Below are the code and all the weights of a small trained network. Each question names an input and a target symbol and asks about switching units off, where a switched-off unit gives its printed mean instead of its output.

import numpy as np


def w(rows, s, z=0):
    codes = np.array(rows[::2]) - 128.0
    scale = np.full(codes.shape[1], s)
    scale[-1] = z or s
    return codes * scale


def norm(h):
    return h / np.sqrt((h * h).mean(-1, keepdims=True) + 1e-5)


def f(y):
    return np.maximum(y, 0)


def softmax(a):
    e = np.exp(a - a.max(-1, keepdims=True))
    return e / e.sum(-1, keepdims=True)


def log_softmax(a):
    a = a - a.max(-1, keepdims=True)
    return a - np.log(np.exp(a).sum(-1, keepdims=True))


def net(x, mask):
    ids = ['αβγεζθλστψω'.index(c) for c in x.split()]
    T = len(ids)
    res = E[ids] + P[:T]
    r = norm(res)
    for j in range(2):
        rows = slice(3 * j, 3 * j + 3)
        q, k, v = (r @ M[0][rows].T for M in (Q, K, V))
        z = softmax(np.where(np.tri(T) > 0, q @ k.T / 3**0.5, -1e9)) @ v
        o = O[0][rows]
        res = res + np.where(mask[j], z, o[:, -1]) @ o[:, :-1]
    y = f(norm(res) @ A[0][:, :-1].T + A[0][:, -1])
    res = res + np.where(mask[2:6], y, B[0][:, -1]) @ B[0][:, :-1]
    return log_softmax(norm(res)[-1] @ U[:, :-1].T + U[:, -1])


Q, K, V, O, A, B = {}, {}, {}, {}, {}, {}
E = w([
[155,159,189,114,166],'α',
[176,178,125,120,70],'β',
[212,135,193,3,87],'γ',
[186,128,80,112,88],'ε',
[156,58,199,79,70],'ζ',
[110,132,84,151,153],'θ',
[220,132,181,173,88],'λ',
[170,180,42,132,153],'σ',
[136,68,180,152,155],'τ',
[67,154,121,48,140],'ψ',
[35,89,83,184,84],'ω',
],0.025)
P = w([
[185,103,255,192,153],'0',
[139,175,241,152,159],'1',
[110,243,237,129,120],'2',
[106,222,215,120,119],'3',
[134,204,158,121,104],'4',
[142,203,132,105,101],'5',
[101,174,147,84,139],'6',
[164,182,122,105,125],'7',
[140,213,199,141,74],'8',
],0.0069)
Q[0] = w([
[129,164,72,40,80],'h0',
[131,254,169,96,178],'h0',
[170,121,171,163,160],'h0',
[111,128,163,137,152],'h1',
[98,111,20,138,75],'h1',
[146,27,195,218,160],'h1',
],0.011)
K[0] = w([
[73,131,14,27,137],'h0',
[117,223,153,44,58],'h0',
[211,61,130,169,169],'h0',
[151,30,165,151,110],'h1',
[92,152,112,106,74],'h1',
[185,164,255,181,156],'h1',
],0.0097)
V[0] = w([
[128,90,93,79,162],'h0',
[193,224,198,170,126],'h0',
[142,69,158,153,177],'h0',
[231,156,92,139,83],'h1',
[184,74,178,29,198],'h1',
[141,140,206,180,9],'h1',
],0.011)
O[0] = w([
[129,162,175,58,60,90],'h0',
[207,108,13,58,229,253],'h0',
[149,62,56,106,207,60],'h0',
[171,27,101,123,1,170],'h1',
[70,50,71,43,18,129],'h1',
[138,120,229,107,187,187],'h1',
],0.0094,0.0067)
A[0] = w([
[144,247,78,126,114,202],'n0',
[156,58,180,95,93,105],'n1',
[140,54,120,210,101,254],'n2',
[163,205,156,175,116,30],'n3',
],0.011,0.0064)
B[0] = w([
[144,97,101,52,118,254],'n0',
[118,178,177,92,9,177],'n1',
[46,162,129,237,144,195],'n2',
[87,198,199,181,169,155],'n3',
],0.012,0.0096)
U = w([
[129,111,66,99,113,142],'α',
[147,102,127,93,115,114],'β',
[111,80,129,64,96,34],'γ',
[240,42,192,176,119,92],'ε',
[99,94,154,68,120,18],'ζ',
[85,211,138,136,186,105],'θ',
[122,144,4,149,92,138],'λ',
[90,13,148,135,141,249],'σ',
[38,142,72,207,136,254],'τ',
[106,35,184,123,48,196],'ψ',
[1,200,63,52,84,148],'ω',
],0.014,0.0098)

Each question gives the input, a string of symbols that net reads in full, and the target symbol t.
The units are the heads (3 rows each of Q, K, V and O) and the neurons (one row each of A and B). Each row of codes is followed by its name. A weight is (code - 128) times the scale printed after its matrix; where a second scale follows, it is the last column's (O, A, B and U).
mask holds one flag per unit, heads first, then neurons. A switched-off unit (its flag False) gives its mean, the last column of its rows in O or B, instead of its output. The means were averaged over made-up inputs and are rounded, as every weight is.
A unit's drop is (log p(t) with every unit on - log p(t) with that unit switched off) / (log p(t) with every unit on - log p(t) with every unit switched off).
The circuit of an input: a set's keep is (log p(t) with only the set's units on - log p(t) with every unit switched off) / (log p(t) with every unit on - log p(t) with every unit switched off). Starting from all 6 units, units are removed one at a time, each time the one whose removal leaves the highest keep (on an exact tie, the one counted first), for as long as the keep stays at least 0.8.
circuit, biggest first: the units of the circuit, biggest drop first
top k neurons: the k neurons with the biggest drops, biggest first
heads that matter: for each layer, one digit per head in row order, 1 if its drop is at least 0.15 and else 0, layers parted by /
drop of u: that unit's drop, to one decimal
input ε σ ω ζ ψ θ α, target ψ: heads that matter	01
input β β λ ψ σ ψ σ, target ω: heads that matter	10
input α β β, target ε: heads that matter	11
input λ σ ψ λ β τ ψ σ σ, target ω: top 2 neurons	[n0; n3]
input ε γ β, target ψ: circuit, biggest first	[h1]
input ε ω τ σ ε ε θ, target τ: top 3 neurons	[n2; n1; n3]
input γ σ θ, target λ: heads that matter	01
input σ ζ β, target λ: heads that matter	11
input β β ζ ω λ σ, target θ: heads that matter	01
input τ θ ε σ σ α θ, target λ: top 2 neurons	[n0; n3]
input β β β, target ε: drop of h1	0.9
input ω ψ ζ ω β, target θ: drop of h1	0.9
input θ ε ω θ ε, target θ: drop of h0	0.2
input ω ω σ ε ω σ, target θ: top neuron	[n3]
